Below are the code and all the weights of a small trained network. Each question names an input and a target symbol and asks about switching units off, where a switched-off unit gives its printed mean instead of its output.

import numpy as np


def w(rows, s, z=0):
    codes = np.array(rows[::2]) - 128.0
    scale = np.full(codes.shape[1], s)
    scale[-1] = z or s
    return codes * scale


def norm(h):
    return h / np.sqrt((h * h).mean(-1, keepdims=True) + 1e-5)


def f(y):
    return np.maximum(y, 0)


def softmax(a):
    e = np.exp(a - a.max(-1, keepdims=True))
    return e / e.sum(-1, keepdims=True)


def log_softmax(a):
    a = a - a.max(-1, keepdims=True)
    return a - np.log(np.exp(a).sum(-1, keepdims=True))


def net(x, mask):
    ids = ['ΓΘελξσφ'.index(c) for c in x.split()]
    T = len(ids)
    res = E[ids] + P[:T]
    r = norm(res)
    for j in range(2):
        rows = slice(3 * j, 3 * j + 3)
        q, k, v = (r @ M[0][rows].T for M in (Q, K, V))
        z = softmax(np.where(np.tri(T) > 0, q @ k.T / 3**0.5, -1e9)) @ v
        o = O[0][rows]
        res = res + np.where(mask[j], z, o[:, -1]) @ o[:, :-1]
    y = f(norm(res) @ A[0][:, :-1].T + A[0][:, -1])
    res = res + np.where(mask[2:6], y, B[0][:, -1]) @ B[0][:, :-1]
    return log_softmax(norm(res)[-1] @ U[:, :-1].T + U[:, -1])


Q, K, V, O, A, B = {}, {}, {}, {}, {}, {}
E = w([
[59,88,177,32,75,173,67],'Γ',
[131,219,209,61,163,133,177],'Θ',
[140,200,6,91,166,159,184],'ε',
[234,127,163,136,188,133,83],'λ',
[59,194,145,220,94,151,85],'ξ',
[180,150,60,27,59,144,115],'σ',
[150,24,122,188,64,100,173],'φ',
],0.017)
P = w([
[118,127,158,138,92,135,137],'0',
[104,74,124,132,200,145,166],'1',
[140,106,146,157,126,222,162],'2',
[153,164,153,135,84,50,84],'3',
[48,111,130,134,247,101,100],'4',
[137,103,101,178,76,196,242],'5',
],0.014)
Q[0] = w([
[181,114,132,127,67,163,171],'head 1',
[74,59,93,120,237,126,107],'head 1',
[138,107,153,133,126,250,156],'head 1',
[171,134,142,137,58,223,197],'head 2',
[166,175,129,143,51,36,119],'head 2',
[71,113,100,144,188,125,119],'head 2',
],0.014)
K[0] = w([
[124,155,137,134,124,57,109],'head 1',
[166,151,145,168,90,253,138],'head 1',
[135,187,145,130,32,76,95],'head 1',
[140,172,130,121,85,8,84],'head 2',
[95,79,125,108,211,91,143],'head 2',
[185,131,143,133,109,214,126],'head 2',
],0.015)
V[0] = w([
[95,155,186,136,254,96,133],'head 1',
[70,126,214,153,60,98,225],'head 1',
[151,219,72,187,90,141,192],'head 1',
[163,102,159,91,137,37,212],'head 2',
[56,52,65,125,198,178,175],'head 2',
[187,85,112,205,146,67,89],'head 2',
],0.0081)
O[0] = w([
[40,129,78,136,100,177,111,118],'head 1',
[74,192,132,116,82,15,168,234],'head 1',
[174,255,107,102,68,185,113,141],'head 1',
[79,185,216,188,250,170,113,97],'head 2',
[150,136,132,128,87,213,255,44],'head 2',
[101,148,131,2,180,141,118,1],'head 2',
],0.008,0.0047)
A[0] = w([
[104,83,126,69,113,158,221,163],'neuron 1',
[207,65,134,43,160,138,180,99],'neuron 2',
[168,150,90,201,117,99,76,2],'neuron 3',
[68,78,250,69,2,173,105,34],'neuron 4',
],0.0075,0.0053)
B[0] = w([
[76,88,140,56,115,143,176,232],'neuron 1',
[142,157,145,81,74,99,112,202],'neuron 2',
[181,125,93,138,88,72,95,155],'neuron 3',
[145,123,74,141,244,157,111,253],'neuron 4',
],0.011,0.0033)
U = w([
[114,5,141,158,130,92,185,165],'Γ',
[58,175,113,214,142,121,66,189],'Θ',
[172,158,26,158,204,218,226,120],'ε',
[68,59,147,66,173,192,42,252],'λ',
[129,133,86,29,36,88,53,34],'ξ',
[255,135,132,146,211,87,57,95],'σ',
[91,185,230,67,178,110,187,108],'φ',
],0.01,0.0021)

Each question gives the input, a string of symbols that net reads in full, and the target symbol t.
The units are the heads (3 rows each of Q, K, V and O) and the neurons (one row each of A and B). Each row of codes is followed by its name. A weight is (code - 128) times the scale printed after its matrix; where a second scale follows, it is the last column's (O, A, B and U).
mask holds one flag per unit, heads first, then neurons. A switched-off unit (its flag False) gives its mean, the last column of its rows in O or B, instead of its output. The means were averaged over made-up inputs and are rounded, as every weight is.
A unit's drop is (log p(t) with every unit on - log p(t) with that unit switched off) / (log p(t) with every unit on - log p(t) with every unit switched off).
The circuit of an input: a set's keep is (log p(t) with only the set's units on - log p(t) with every unit switched off) / (log p(t) with every unit on - log p(t) with every unit switched off). Starting from all 6 units, units are removed one at a time, each time the one whose removal leaves the highest keep (on an exact tie, the one counted first), for as long as the keep stays at least 0.8.
units of the circuit, in order: the units of the circuit, biggest drop first
most important unit: the unit with the biggest drop
k most important neurons: the k neurons with the biggest drops, biggest first
which heads matter: for each layer, one digit per head in row order, 1 if its drop is at least 0.15 and else 0, layers parted by /
drop of u: that unit's drop, to one decimal
input Γ σ ξ, target Γ: which heads matter	11
input ε Γ Γ σ, target Γ: units of the circuit, in order	[head 1; head 2]
input ε λ φ Γ Γ, target φ: units of the circuit, in order	[head 1; head 2]
input Γ ξ Θ ξ ε λ, target ξ: which heads matter	01
input λ λ ξ Θ, target λ: most important unit	head 1
input φ ξ φ ε σ φ, target ε: which heads matter	10
input Θ φ φ, target Θ: units of the circuit, in order	[head 2; head 1]
input ξ Γ Θ φ σ, target Θ: 2 most important neurons	[neuron 1; neuron 2]
input σ φ Θ φ, target φ: which heads matter	01
input ξ λ Θ φ φ, target Θ: which heads matter	11
input σ φ ξ ξ, target φ: which heads matter	01
input ξ σ ξ Γ, target σ: units of the circuit, in order	[neuron 4; head 1]
input λ Γ ξ, target λ: units of the circuit, in order	[head 2; head 1]
input ε λ Θ Γ Γ Θ, target Γ: units of the circuit, in order	[head 1]
input ξ σ Θ Γ φ ε, target Γ: 2 most important neurons	[neuron 4; neuron 1]
input σ Θ Γ, target σ: units of the circuit, in order	[head 1; neuron 4]
input Θ ε ε φ, target ε: units of the circuit, in order	[head 2; head 1]
input Θ Θ Θ ξ Θ, target Θ: units of the circuit, in order	[head 2; head 1]
input Θ Θ σ ε, target Θ: units of the circuit, in order	[head 1; head 2]
input ε ε Θ, target ε: units of the circuit, in order	[head 2]
input Γ σ Γ Γ, target λ: 2 most important neurons	[neuron 4; neuron 3]
input ξ φ Γ, target ξ: drop of head 2	2.5
input ξ φ ε, target ξ: drop of neuron 4	0.1
input Θ ε λ λ φ, target λ: drop of head 1	0.5
input φ σ σ, target φ: drop of head 2	0.5
